Below are the code and all the weights of a small trained network. Each question names an input and a class and asks about switching units off, where a switched-off unit gives its printed mean instead of its output.

import numpy as np


def w(rows, s, z=0):
    codes = np.array(rows[::2]) - 128.0
    scale = np.full(codes.shape[1], s)
    scale[-1] = z or s
    return codes * scale


def f(y):
    return y / 2 * (1 + np.tanh(0.7978845608 * (y + 0.044715 * y**3)))


def log_softmax(a):
    a = a - a.max(-1, keepdims=True)
    return a - np.log(np.exp(a).sum(-1, keepdims=True))


def net(x, mask):
    res = np.array(x, float).reshape(1, 5) / 4 @ E
    y = f(res @ A[0][:, :-1].T + A[0][:, -1])
    res = res + np.where(mask, y, B[0][:, -1]) @ B[0][:, :-1]
    return log_softmax(res[-1] @ U[:, :-1].T + U[:, -1])


A, B = {}, {}
E = w([
[187,66,104,207,72,135,60,71,169,176,81],'x0',
[173,125,42,27,21,158,141,208,172,108,80],'x1',
[98,204,121,172,120,113,67,157,90,143,29],'x2',
[183,102,165,130,75,128,81,197,80,78,94],'x3',
[254,179,157,151,136,38,164,79,149,205,93],'x4',
],0.0068)
A[0] = w([
[163,72,157,175,155,114,146,6,175,212,170,145],'neuron 1',
[150,146,179,156,133,98,124,124,106,127,122,113],'neuron 2',
[139,157,218,170,160,81,109,108,90,147,118,126],'neuron 3',
[132,83,131,132,105,168,92,144,119,80,148,51],'neuron 4',
[187,93,122,92,122,111,178,107,177,154,177,109],'neuron 5',
[141,159,254,202,179,61,98,107,64,153,124,123],'neuron 6',
[184,127,94,112,30,125,101,147,126,144,65,235],'neuron 7',
[66,127,141,172,152,147,75,130,101,121,122,188],'neuron 8',
[182,124,118,112,76,124,129,173,126,115,85,163],'neuron 9',
[194,127,122,95,51,115,126,191,126,98,82,134],'neuron 10',
[141,180,140,132,155,71,152,104,143,156,115,134],'neuron 11',
[155,18,89,209,83,170,53,60,182,196,107,192],'neuron 12',
[142,157,204,168,162,71,123,107,98,149,112,154],'neuron 13',
[60,137,136,85,166,152,176,125,113,80,217,179],'neuron 14',
[45,112,136,89,191,163,168,128,109,76,211,251],'neuron 15',
[99,112,136,88,137,146,161,159,117,60,170,235],'neuron 16',
[126,38,151,147,84,179,88,162,90,37,148,147],'neuron 17',
[73,157,122,166,137,163,62,133,73,131,77,100],'neuron 18',
[108,125,93,103,113,150,144,129,165,128,140,98],'neuron 19',
],0.0083,0.0028)
B[0] = w([
[135,144,93,222,120,34,176,44,122,160,134,248],'neuron 1',
[150,103,158,123,136,149,114,129,109,127,143,160],'neuron 2',
[151,85,204,119,165,173,133,134,82,131,184,209],'neuron 3',
[139,113,155,95,143,160,84,179,105,106,137,151],'neuron 4',
[104,155,112,171,132,83,165,82,136,122,129,173],'neuron 5',
[149,109,191,114,155,155,142,122,85,122,177,254],'neuron 6',
[64,159,110,118,89,113,118,103,178,89,62,208],'neuron 7',
[104,161,123,132,120,99,155,89,144,109,113,178],'neuron 8',
[107,157,103,122,80,117,115,106,165,112,70,176],'neuron 9',
[91,173,100,125,79,117,96,113,179,113,54,194],'neuron 10',
[158,109,167,118,137,165,122,129,96,136,154,183],'neuron 11',
[160,142,104,86,61,156,2,137,142,145,81,242],'neuron 12',
[157,96,181,119,149,166,126,112,82,129,165,213],'neuron 13',
[81,146,137,86,102,154,109,144,166,54,83,218],'neuron 14',
[71,150,144,85,101,149,118,129,168,42,74,242],'neuron 15',
[143,127,130,93,88,150,84,144,143,95,81,198],'neuron 16',
[153,112,162,75,115,197,42,169,121,83,119,197],'neuron 17',
[77,164,101,155,120,82,185,81,166,109,88,169],'neuron 18',
[128,117,133,110,134,145,125,131,114,114,126,143],'neuron 19',
],0.0091,0.0094)
U = w([
[116,122,95,118,180,133,131,195,138,199,145,24],'0',
[127,117,173,42,113,230,69,169,126,83,114,183],'1',
[75,137,146,189,200,87,233,93,116,111,165,100],'2',
[95,182,47,145,64,77,113,100,174,123,65,182],'3',
[112,50,64,155,163,110,117,253,136,172,201,3],'4',
[219,89,149,183,180,115,141,114,71,225,191,127],'5',
],0.0075,0.0036)

Each question gives the input, the list of numbers given to net, and the class t.
The units are the neurons (one row each of A and B). Each row of codes is followed by its name. A weight is (code - 128) times the scale printed after its matrix; where a second scale follows, it is the last column's (A, B and U).
mask holds one flag per neuron, in row order. A switched-off neuron (its flag False) gives its mean, the last column of its row in B, instead of its output. The means were averaged over made-up inputs and are rounded, as every weight is.
A unit's drop is (log p(t) with every unit on - log p(t) with that unit switched off) / (log p(t) with every unit on - log p(t) with every unit switched off).
The circuit of an input: a set's keep is (log p(t) with only the set's units on - log p(t) with every unit switched off) / (log p(t) with every unit on - log p(t) with every unit switched off). Starting from the 12 units with the biggest drops (on a tie, the unit counted first), units are removed one at a time, each time the one whose removal leaves the highest keep (on an exact tie, the one counted first), for as long as the keep stays at least 0.8.
circuit, biggest first: the units of the circuit, biggest drop first
top k neurons: the k neurons with the biggest drops, biggest first
drop of u: that unit's drop, to one decimal
input [-4,-8,8,-7,-8], class 2: top neuron : (neuron 18)
input [0,2,-5,-6,1], class 2: top 3 neurons : (neuron 12; neuron 10; neuron 7)
input [1,-1,-6,3,0], class 3: top 4 neurons : (neuron 6; neuron 3; neuron 13; neuron 11)
input [5,-8,-8,-1,-1], class 5: top 3 neurons : (neuron 1; neuron 12; neuron 7)
input [2,7,0,7,-1], class 3: top 2 neurons : (neuron 10; neuron 7)
input [-1,-5,2,-7,-8], class 3: top 2 neurons : (neuron 18; neuron 8)
input [-4,-8,-7,2,2], class 2: top 2 neurons : (neuron 1; neuron 12)
input [-3,-5,6,-2,1], class 2: top 2 neurons : (neuron 12; neuron 18)
input [1,-3,4,7,4], class 5: circuit, biggest first : (neuron 15; neuron 14)
input [7,-5,-2,-1,-5], class 3: top 2 neurons : (neuron 1; neuron 12)
input [3,-5,2,-8,5], class 5: drop of neuron 2 : 0.0
input [-4,3,2,6,7], class 3: drop of neuron 7 : 0.1
input [-8,6,-7,-3,4], class 3: drop of neuron 5 : 1.0
input [-1,-4,3,-5,-8], class 3: circuit, biggest first : (neuron 18)
input [7,-1,6,0,-7], class 3: drop of neuron 3 : 0.2
